Questions about the row below.
1) Report the entry just right of 142.
2) Report the entry just left of the largest entry.
[115 106 128 142 108 134]
1) 108
2) 128
